Below are the code and all the weights of a small trained network. Each question names an input and a target symbol and asks about switching units off, where a switched-off unit gives its printed mean instead of its output.

import numpy as np


def w(rows, s, z=0):
    codes = np.array(rows[::2]) - 128.0
    scale = np.full(codes.shape[1], s)
    scale[-1] = z or s
    return codes * scale


def f(y):
    return y / 2 * (1 + np.tanh(0.7978845608 * (y + 0.044715 * y**3)))


def softmax(a):
    e = np.exp(a - a.max(-1, keepdims=True))
    return e / e.sum(-1, keepdims=True)


def log_softmax(a):
    a = a - a.max(-1, keepdims=True)
    return a - np.log(np.exp(a).sum(-1, keepdims=True))


def net(x, mask):
    ids = ['αβδεζηθλμσφω'.index(c) for c in x.split()]
    T = len(ids)
    res = E[ids] + P[:T]
    u = 0
    for l in range(3):
        r = res
        for j in range(2):
            rows = slice(2 * j, 2 * j + 2)
            q, k, v = (r @ M[l][rows].T for M in (Q, K, V))
            z = softmax(np.where(np.tri(T) > 0, q @ k.T / 2**0.5, -1e9)) @ v
            o = O[l][rows]
            res = res + np.where(mask[u + j], z, o[:, -1]) @ o[:, :-1]
        u += 2
        y = f(res @ A[l][:, :-1].T + A[l][:, -1])
        res = res + np.where(mask[u : u + 4], y, B[l][:, -1]) @ B[l][:, :-1]
        u += 4
    return log_softmax(res[-1] @ U[:, :-1].T + U[:, -1])


Q, K, V, O, A, B = {}, {}, {}, {}, {}, {}
E = w([
[228,131,179,134],'α',
[147,108,70,174],'β',
[171,249,136,203],'δ',
[170,115,139,168],'ε',
[88,109,154,159],'ζ',
[95,132,132,111],'η',
[153,89,135,121],'θ',
[210,34,124,20],'λ',
[135,90,195,148],'μ',
[59,100,63,115],'σ',
[86,130,251,188],'φ',
[158,95,76,107],'ω',
],0.015)
P = w([
[175,162,61,87],'0',
[116,20,101,255],'1',
[172,185,188,113],'2',
[172,173,67,77],'3',
[128,45,153,222],'4',
[167,184,189,116],'5',
[170,176,64,80],'6',
[132,50,184,197],'7',
[167,184,186,118],'8',
[171,179,63,79],'9',
[131,55,195,181],'10',
[167,182,188,120],'11',
[173,174,61,75],'12',
[126,55,197,158],'13',
],0.0096)
Q[0] = w([
[103,203,170,191],'0.h1',
[92,200,89,112],'0.h1',
[138,228,75,43],'0.h2',
[211,172,94,2],'0.h2',
],0.0091)
K[0] = w([
[98,191,170,254],'0.h1',
[69,162,90,168],'0.h1',
[61,177,88,85],'0.h2',
[210,229,79,9],'0.h2',
],0.0083)
V[0] = w([
[116,145,152,50],'0.h1',
[144,1,107,88],'0.h1',
[102,243,106,8],'0.h2',
[176,115,121,106],'0.h2',
],0.0055)
O[0] = w([
[82,87,229,97,136],'0.h1',
[68,1,84,170,254],'0.h1',
[193,209,36,127,22],'0.h2',
[206,143,109,146,239],'0.h2',
],0.0055,0.0026)
A[0] = w([
[105,85,245,171,83],'0.n1',
[55,69,109,161,3],'0.n2',
[136,52,181,213,62],'0.n3',
[253,129,150,130,219],'0.n4',
],0.0074,0.0045)
B[0] = w([
[2,102,77,84,183],'0.n1',
[123,204,197,223,132],'0.n2',
[126,69,86,11,181],'0.n3',
[212,74,184,191,254],'0.n4',
],0.0058,0.0095)
Q[1] = w([
[82,245,139,138],'1.h1',
[115,151,75,2],'1.h1',
[33,104,89,183],'1.h2',
[88,110,154,235],'1.h2',
],0.0084)
K[1] = w([
[64,224,95,213],'1.h1',
[85,186,57,2],'1.h1',
[75,189,97,61],'1.h2',
[59,187,210,177],'1.h2',
],0.0077)
V[1] = w([
[121,130,92,91],'1.h1',
[173,73,156,153],'1.h1',
[197,2,120,107],'1.h2',
[92,147,110,188],'1.h2',
],0.0086)
O[1] = w([
[143,117,125,40,114],'1.h1',
[44,25,127,148,218],'1.h1',
[237,136,131,138,250],'1.h2',
[3,73,96,178,91],'1.h2',
],0.0058,0.016)
A[1] = w([
[223,120,149,166,254],'1.n1',
[184,197,12,44,22],'1.n2',
[148,29,181,51,234],'1.n3',
[147,82,20,110,239],'1.n4',
],0.011,0.0033)
B[1] = w([
[103,103,223,181,254],'1.n1',
[2,186,55,42,147],'1.n2',
[77,171,179,39,244],'1.n3',
[59,157,75,208,168],'1.n4',
],0.0091,0.025)
Q[2] = w([
[181,220,149,134],'2.h1',
[137,209,195,106],'2.h1',
[129,237,95,197],'2.h2',
[172,2,114,170],'2.h2',
],0.0083)
K[2] = w([
[155,171,62,201],'2.h1',
[158,164,131,160],'2.h1',
[117,152,68,128],'2.h2',
[169,130,187,255],'2.h2',
],0.0093)
V[2] = w([
[172,110,59,107],'2.h1',
[253,181,99,111],'2.h1',
[191,114,73,108],'2.h2',
[57,120,112,136],'2.h2',
],0.005)
O[2] = w([
[129,69,254,133,9],'2.h1',
[122,125,201,91,42],'2.h1',
[186,132,93,114,20],'2.h2',
[136,132,59,138,117],'2.h2',
],0.005,0.014)
A[2] = w([
[24,119,66,82,253],'2.n1',
[157,244,254,126,57],'2.n2',
[220,172,227,108,75],'2.n3',
[137,8,146,22,49],'2.n4',
],0.0084,0.002)
B[2] = w([
[225,145,181,164,217],'2.n1',
[101,112,56,74,253],'2.n2',
[170,101,56,80,221],'2.n3',
[103,138,53,255,178],'2.n4',
],0.009,0.022)
U = w([
[209,20,212,254,115],'α',
[91,90,148,179,169],'β',
[65,113,125,127,185],'δ',
[33,118,17,94,111],'ε',
[88,172,247,12,81],'ζ',
[211,202,191,86,152],'η',
[159,132,78,163,147],'θ',
[181,134,17,144,45],'λ',
[151,134,185,100,152],'μ',
[136,74,20,210,2],'σ',
[217,91,156,79,143],'φ',
[109,113,142,85,129],'ω',
],0.0091,0.0081)

Each question gives the input, a string of symbols that net reads in full, and the target symbol t.
The units are the heads (2 rows each of Q, K, V and O) and the neurons (one row each of A and B). Each row of codes is followed by its name. A weight is (code - 128) times the scale printed after its matrix; where a second scale follows, it is the last column's (O, A, B and U).
mask holds one flag per unit, layer by layer, with each layer's heads first. A switched-off unit (its flag False) gives its mean, the last column of its rows in O or B, instead of its output. The means were averaged over made-up inputs and are rounded, as every weight is.
A unit's drop is (log p(t) with every unit on - log p(t) with that unit switched off) / (log p(t) with every unit on - log p(t) with every unit switched off).
The circuit of an input: a set's keep is (log p(t) with only the set's units on - log p(t) with every unit switched off) / (log p(t) with every unit on - log p(t) with every unit switched off). Starting from the 12 units with the biggest drops (on a tie, the unit counted first), units are removed one at a time, each time the one whose removal leaves the highest keep (on an exact tie, the one counted first), for as long as the keep stays at least 0.8.
circuit, biggest first: the units of the circuit, biggest drop first
unit that matters most: the unit with the biggest drop
k most important neurons: the k neurons with the biggest drops, biggest first
k most important neurons of layer l: the k neurons of layer l with the biggest drops, biggest first
which heads matter: for each layer, one digit per head in row order, 1 if its drop is at least 0.15 and else 0, layers parted by /
input ζ α ε λ ζ δ, target λ: 4 most important neurons -> [2.n2, 1.n3, 2.n3, 0.n4]
input ε η α δ, target ε: 4 most important neurons -> [1.n2, 2.n1, 2.n2, 0.n4]
input δ ε α ε α, target β: which heads matter -> 01 / 11 / 00
input λ σ φ α ω φ μ ε λ α α α θ α, target ε: which heads matter -> 00 / 00 / 00
input η α λ η λ φ α δ λ, target ε: circuit, biggest first -> [2.n1, 2.n4]
input β λ η α λ β, target α: unit that matters most -> 1.n3
input ζ λ α α ε ε, target φ: which heads matter -> 10 / 00 / 00
input α σ θ λ ε λ β λ α α ω, target α: which heads matter -> 00 / 00 / 00
input δ η δ, target λ: circuit, biggest first -> [1.n3, 0.h1, 2.n2]
input α α α ε λ α β, target σ: 4 most important neurons -> [1.n3, 1.n4, 2.n1, 0.n4]
input ω η λ α φ λ σ, target λ: circuit, biggest first -> [2.n1, 0.n4, 1.n1]
input α θ α α α λ β λ η φ σ, target α: 3 most important neurons -> [2.n1, 2.n2, 2.n3]
input β α β β δ ε α λ α ε η, target α: circuit, biggest first -> [2.n2, 0.h2]
input α α α σ η λ λ, target ζ: 2 most important neurons of layer 2 -> [2.n3, 2.n4]
input λ α η λ β α δ λ, target δ: 3 most important neurons of layer 1 -> [1.n3, 1.n4, 1.n1]
input λ α μ α ω β α λ η σ, target λ: 4 most important neurons -> [2.n1, 1.n3, 0.n4, 1.n1]
input α α α σ α, target ε: circuit, biggest first -> [2.n1]
input λ θ φ, target ζ: 2 most important neurons -> [2.n3, 2.n4]
input σ ω α ε λ, target α: which heads matter -> 10 / 00 / 00
input δ λ λ δ δ δ α λ β α η λ ω, target θ: 3 most important neurons of layer 1 -> [1.n4, 1.n2, 1.n3]
input α α η η α α α η δ μ λ φ, target ζ: which heads matter -> 11 / 00 / 00
input α λ α η α ε η ζ, target α: which heads matter -> 01 / 01 / 00
input β η ω α λ, target α: 4 most important neurons -> [2.n2, 2.n1, 1.n4, 2.n4]
input α α ε φ α α ε λ η α α λ α δ, target α: 3 most important neurons -> [1.n3, 1.n2, 0.n4]
input λ β μ λ, target ζ: circuit, biggest first -> [1.n3]
input β σ ω α δ, target α: 4 most important neurons -> [1.n3, 2.n2, 2.n3, 1.n2]
